Below are the code and all the weights of a small trained network. Each question names an input and a target symbol and asks about switching units off, where a switched-off unit gives its printed mean instead of its output.

import numpy as np


def w(rows, s, z=0):
    codes = np.array(rows[::2]) - 128.0
    scale = np.full(codes.shape[1], s)
    scale[-1] = z or s
    return codes * scale


def f(y):
    return np.maximum(y, 0)


def softmax(a):
    e = np.exp(a - a.max(-1, keepdims=True))
    return e / e.sum(-1, keepdims=True)


def log_softmax(a):
    a = a - a.max(-1, keepdims=True)
    return a - np.log(np.exp(a).sum(-1, keepdims=True))


def net(x, mask):
    ids = ['Ψβγζηθπ'.index(c) for c in x.split()]
    T = len(ids)
    res = E[ids] + P[:T]
    u = 0
    for l in range(3):
        r = res
        for j in range(2):
            rows = slice(2 * j, 2 * j + 2)
            q, k, v = (r @ M[l][rows].T for M in (Q, K, V))
            z = softmax(np.where(np.tri(T) > 0, q @ k.T / 2**0.5, -1e9)) @ v
            o = O[l][rows]
            res = res + np.where(mask[u + j], z, o[:, -1]) @ o[:, :-1]
        u += 2
        y = f(res @ A[l][:, :-1].T + A[l][:, -1])
        res = res + np.where(mask[u : u + 4], y, B[l][:, -1]) @ B[l][:, :-1]
        u += 4
    return log_softmax(res[-1] @ U[:, :-1].T + U[:, -1])


Q, K, V, O, A, B = {}, {}, {}, {}, {}, {}
E = w([
[79,109,166],'Ψ',
[141,159,240],'β',
[55,115,154],'γ',
[58,113,155],'ζ',
[21,217,202],'η',
[162,38,141],'θ',
[133,248,10],'π',
],0.012)
P = w([
[92,142,254],'0',
[8,47,130],'1',
[54,62,143],'2',
[98,72,150],'3',
[128,77,149],'4',
[151,88,148],'5',
[171,99,142],'6',
[195,106,137],'7',
[207,117,133],'8',
[234,124,124],'9',
],0.0049)
Q[0] = w([
[143,116,161],'0.h1',
[158,174,2],'0.h1',
[109,118,98],'0.h2',
[120,126,108],'0.h2',
],0.051)
K[0] = w([
[108,141,125],'0.h1',
[64,53,251],'0.h1',
[120,117,154],'0.h2',
[135,112,143],'0.h2',
],0.031)
V[0] = w([
[78,166,142],'0.h1',
[77,179,98],'0.h1',
[169,177,56],'0.h2',
[197,232,2],'0.h2',
],0.008)
O[0] = w([
[163,168,102,210],'0.h1',
[157,145,58,230],'0.h1',
[76,130,167,47],'0.h2',
[2,142,229,1],'0.h2',
],0.0076,0.004)
A[0] = w([
[168,165,155,3],'0.n1',
[199,57,143,98],'0.n2',
[119,5,155,70],'0.n3',
[166,220,197,128],'0.n4',
],0.011,0.0031)
B[0] = w([
[163,115,163,144],'0.n1',
[12,54,60,245],'0.n2',
[227,191,250,190],'0.n3',
[49,87,52,253],'0.n4',
],0.011,0.0042)
Q[1] = w([
[173,51,136],'1.h1',
[2,155,201],'1.h1',
[121,100,163],'1.h2',
[154,132,43],'1.h2',
],0.027)
K[1] = w([
[3,146,176],'1.h1',
[125,79,32],'1.h1',
[94,171,111],'1.h2',
[195,106,151],'1.h2',
],0.032)
V[1] = w([
[131,29,73],'1.h1',
[213,210,145],'1.h1',
[129,155,172],'1.h2',
[103,22,3],'1.h2',
],0.0047)
O[1] = w([
[85,74,152,155],'1.h1',
[47,114,52,97],'1.h1',
[137,160,115,92],'1.h2',
[114,2,123,254],'1.h2',
],0.0038,0.0057)
A[1] = w([
[157,199,218,2],'1.n1',
[179,135,81,2],'1.n2',
[119,9,134,97],'1.n3',
[72,19,214,126],'1.n4',
],0.012,0.0034)
B[1] = w([
[106,6,143,132],'1.n1',
[114,75,193,168],'1.n2',
[77,61,145,243],'1.n3',
[220,161,216,254],'1.n4',
],0.014,0.0095)
Q[2] = w([
[186,252,44],'2.h1',
[65,163,82],'2.h1',
[72,148,145],'2.h2',
[140,92,91],'2.h2',
],0.012)
K[2] = w([
[1,223,221],'2.h1',
[24,105,157],'2.h1',
[166,92,98],'2.h2',
[76,169,122],'2.h2',
],0.014)
V[2] = w([
[70,68,170],'2.h1',
[249,195,85],'2.h1',
[254,157,62],'2.h2',
[232,169,128],'2.h2',
],0.0081)
O[2] = w([
[41,213,103,254],'2.h1',
[226,51,101,26],'2.h1',
[45,255,122,34],'2.h2',
[36,191,115,78],'2.h2',
],0.0064,0.009)
A[2] = w([
[157,195,235,2],'2.n1',
[255,118,50,143],'2.n2',
[77,22,43,194],'2.n3',
[109,235,193,72],'2.n4',
],0.0098,0.004)
B[2] = w([
[117,230,42,234],'2.n1',
[62,251,197,216],'2.n2',
[218,132,21,255],'2.n3',
[175,33,182,208],'2.n4',
],0.011,0.0096)
U = w([
[178,77,168,71],'Ψ',
[202,8,232,1],'β',
[200,88,118,15],'γ',
[177,78,117,63],'ζ',
[34,237,41,230],'η',
[24,100,254,209],'θ',
[187,177,178,115],'π',
],0.0065,0.0068)

Each question gives the input, a string of symbols that net reads in full, and the target symbol t.
The units are the heads (2 rows each of Q, K, V and O) and the neurons (one row each of A and B). Each row of codes is followed by its name. A weight is (code - 128) times the scale printed after its matrix; where a second scale follows, it is the last column's (O, A, B and U).
mask holds one flag per unit, layer by layer, with each layer's heads first. A switched-off unit (its flag False) gives its mean, the last column of its rows in O or B, instead of its output. The means were averaged over made-up inputs and are rounded, as every weight is.
A unit's drop is (log p(t) with every unit on - log p(t) with that unit switched off) / (log p(t) with every unit on - log p(t) with every unit switched off).
The circuit of an input: a set's keep is (log p(t) with only the set's units on - log p(t) with every unit switched off) / (log p(t) with every unit on - log p(t) with every unit switched off). Starting from the 12 units with the biggest drops (on a tie, the unit counted first), units are removed one at a time, each time the one whose removal leaves the highest keep (on an exact tie, the one counted first), for as long as the keep stays at least 0.8.
circuit, biggest first: the units of the circuit, biggest drop first
top k neurons: the k neurons with the biggest drops, biggest first
which heads matter: for each layer, one digit per head in row order, 1 if its drop is at least 0.15 and else 0, layers parted by /
input η θ η π β β γ, target ζ: circuit, biggest first -> (1.n4 0.h2 2.n3 2.n1)
input π ζ γ β γ, target ζ: top 4 neurons -> (1.n4 2.n3 0.n3 1.n3)
input η γ β, target η: circuit, biggest first -> (0.h2 2.n4 2.h2)
input η η η η π η θ, target β: which heads matter -> 10 / 00 / 10
input π η Ψ π ζ, target π: circuit, biggest first -> (2.n2 0.n2 2.h1 1.n3)
input β π γ π η, target π: top 3 neurons -> (1.n4 1.n3 2.n1)
input η β Ψ, target η: circuit, biggest first -> (0.n2 0.h2 2.h2)
input η η θ θ θ β, target θ: which heads matter -> 01 / 00 / 10
input β η η η θ ζ η θ ζ, target θ: which heads matter -> 11 / 00 / 10
input ζ η η θ η β π β θ η, target θ: circuit, biggest first -> (0.h2)
input β η π θ π Ψ, target π: which heads matter -> 01 / 00 / 10
input η η η η ζ η β π ζ, target γ: circuit, biggest first -> (2.h1 2.n3 0.h2)
input η θ η Ψ γ, target η: top 2 neurons -> (0.n3 1.n3)
input η β β θ η η ζ, target η: top neuron -> (0.n3)
input η ζ η ζ, target η: circuit, biggest first -> (0.h2 2.n4 1.n4)
input η β γ π β, target π: circuit, biggest first -> (2.n1 1.n4 0.h2 2.n4)
input β θ θ, target θ: top 3 neurons -> (1.n3 1.n4 0.n2)
input ζ η γ θ π β η π, target π: which heads matter -> 01 / 10 / 10
input η η π η ζ, target γ: circuit, biggest first -> (2.n3 0.h2 2.h1)
input β β β Ψ, target β: top 2 neurons -> (0.n4 0.n2)
input ζ Ψ γ γ, target γ: top 2 neurons -> (2.n3 2.n2)
input β π β η η γ η π, target π: top 2 neurons -> (2.n2 1.n2)
input η β η β η π η π θ, target π: top 2 neurons -> (2.n1 1.n4)
input ζ ζ ζ, target ζ: which heads matter -> 01 / 00 / 01
input Ψ η θ η η ζ θ γ, target θ: top 2 neurons -> (1.n4 1.n3)
input η θ η π η η θ ζ η θ, target β: top 2 neurons -> (1.n3 1.n4)
input η π γ θ π π π Ψ, target π: top 3 neurons -> (2.n1 1.n4 1.n3)
input θ θ Ψ, target θ: top 3 neurons -> (1.n3 2.n3 0.n2)
input β π ζ π η, target π: top 4 neurons -> (1.n4 1.n3 2.n1 0.n4)
